Below is a small trained network, with its code and all its weights. Each question gives an input and a class and asks what happens when units are switched off, that is, made to give their printed mean instead of their output.

import numpy as np


def w(rows, s, z=0):
    codes = np.array(rows[::2]) - 128.0
    scale = np.full(codes.shape[1], s)
    scale[-1] = z or s
    return codes * scale


def f(y):
    return y / 2 * (1 + np.tanh(0.7978845608 * (y + 0.044715 * y**3)))


def log_softmax(a):
    a = a - a.max(-1, keepdims=True)
    return a - np.log(np.exp(a).sum(-1, keepdims=True))


def net(x, mask):
    res = np.array(x, float).reshape(1, 4) / 4 @ E
    y = f(res @ A[0][:, :-1].T + A[0][:, -1])
    res = res + np.where(mask, y, B[0][:, -1]) @ B[0][:, :-1]
    return log_softmax(res[-1] @ U[:, :-1].T + U[:, -1])


A, B = {}, {}
E = w([
[185,72,24,62,152,204,226],'x0',
[130,148,92,146,116,141,118],'x1',
[57,96,125,53,2,124,99],'x2',
[164,143,65,28,163,66,8],'x3',
],0.01)
A[0] = w([
[122,157,79,8,159,36,102,144],'neuron 1',
[93,164,150,200,145,134,74,208],'neuron 2',
[112,132,159,201,84,149,191,195],'neuron 3',
[98,135,206,139,51,97,31,178],'neuron 4',
[106,59,188,169,89,192,193,255],'neuron 5',
[193,138,74,153,243,199,152,160],'neuron 6',
[87,137,163,168,23,115,84,165],'neuron 7',
[172,83,98,124,213,190,143,125],'neuron 8',
[64,150,163,190,113,116,169,151],'neuron 9',
[138,126,139,148,159,163,166,169],'neuron 10',
[127,131,98,58,190,128,123,118],'neuron 11',
[135,156,152,102,147,57,60,110],'neuron 12',
[211,141,115,82,218,87,58,197],'neuron 13',
[106,11,51,56,125,195,170,174],'neuron 14',
[117,168,177,216,220,81,74,213],'neuron 15',
],0.011,0.006)
B[0] = w([
[103,100,75,86,142,153,62,220],'neuron 1',
[156,130,127,170,88,78,152,196],'neuron 2',
[115,145,143,143,96,123,121,225],'neuron 3',
[89,74,104,149,107,106,102,230],'neuron 4',
[140,174,164,197,88,165,182,252],'neuron 5',
[115,132,184,123,181,117,128,241],'neuron 6',
[69,111,191,145,76,106,142,207],'neuron 7',
[99,128,150,130,196,240,136,203],'neuron 8',
[158,147,200,138,116,117,128,197],'neuron 9',
[157,192,197,141,131,124,140,179],'neuron 10',
[135,130,91,102,162,132,65,172],'neuron 11',
[92,94,73,129,90,58,125,190],'neuron 12',
[178,84,86,145,176,113,105,236],'neuron 13',
[165,177,125,72,116,254,157,230],'neuron 14',
[182,114,94,164,114,16,122,235],'neuron 15',
],0.011,0.016)
U = w([
[171,181,184,136,116,45,143,132],'0',
[35,190,187,155,213,168,159,107],'1',
[2,90,162,176,86,145,148,213],'2',
[144,157,130,66,28,186,168,182],'3',
[138,53,40,170,167,78,154,143],'4',
[138,116,137,62,220,145,79,136],'5',
[5,72,58,107,73,130,83,1],'6',
[79,123,50,40,90,199,96,47],'7',
],0.0097,0.0028)

Each question gives the input, the list of numbers given to net, and the class t.
The units are the neurons (one row each of A and B). Each row of codes is followed by its name. A weight is (code - 128) times the scale printed after its matrix; where a second scale follows, it is the last column's (A, B and U).
mask holds one flag per neuron, in row order. A switched-off neuron (its flag False) gives its mean, the last column of its row in B, instead of its output. The means were averaged over made-up inputs and are rounded, as every weight is.
A unit's drop is (log p(t) with every unit on - log p(t) with that unit switched off) / (log p(t) with every unit on - log p(t) with every unit switched off).
The circuit of an input: a set's keep is (log p(t) with only the set's units on - log p(t) with every unit switched off) / (log p(t) with every unit on - log p(t) with every unit switched off). Starting from the 12 units with the biggest drops (on a tie, the unit counted first), units are removed one at a time, each time the one whose removal leaves the highest keep (on an exact tie, the one counted first), for as long as the keep stays at least 0.8.
units of the circuit, in order: the units of the circuit, biggest drop first
unit that matters most: the unit with the biggest drop
k most important neurons: the k neurons with the biggest drops, biggest first
drop when u is switched off: that unit's drop, to one decimal
input [6,-3,-8,1], class 5: 3 most important neurons	[neuron 5; neuron 13; neuron 11]
input [-7,-7,-2,1], class 4: unit that matters most	neuron 4
input [-1,7,1,5], class 6: units of the circuit, in order	[neuron 1; neuron 14]
input [1,-2,4,8], class 7: units of the circuit, in order	[neuron 15; neuron 1]
input [1,2,2,-6], class 3: units of the circuit, in order	[neuron 6; neuron 4]
input [6,1,-2,1], class 5: 4 most important neurons	[neuron 5; neuron 7; neuron 11; neuron 3]
input [2,0,0,-5], class 1: units of the circuit, in order	[neuron 15; neuron 4]
input [1,8,0,3], class 5: units of the circuit, in order	[neuron 4; neuron 5]
input [8,1,2,6], class 7: 2 most important neurons	[neuron 14; neuron 1]
input [3,-1,-1,1], class 5: 2 most important neurons	[neuron 5; neuron 7]
input [-5,6,3,1], class 6: 2 most important neurons	[neuron 5; neuron 4]
input [7,5,-1,-8], class 1: 2 most important neurons	[neuron 6; neuron 8]
input [6,-3,1,2], class 7: drop when neuron 14 is switched off	0.7
input [3,-2,1,7], class 7: units of the circuit, in order	[neuron 1]
input [-6,4,0,-4], class 0: drop when neuron 10 is switched off	-0.1
input [-2,-6,-8,-4], class 0: drop when neuron 15 is switched off	0.3
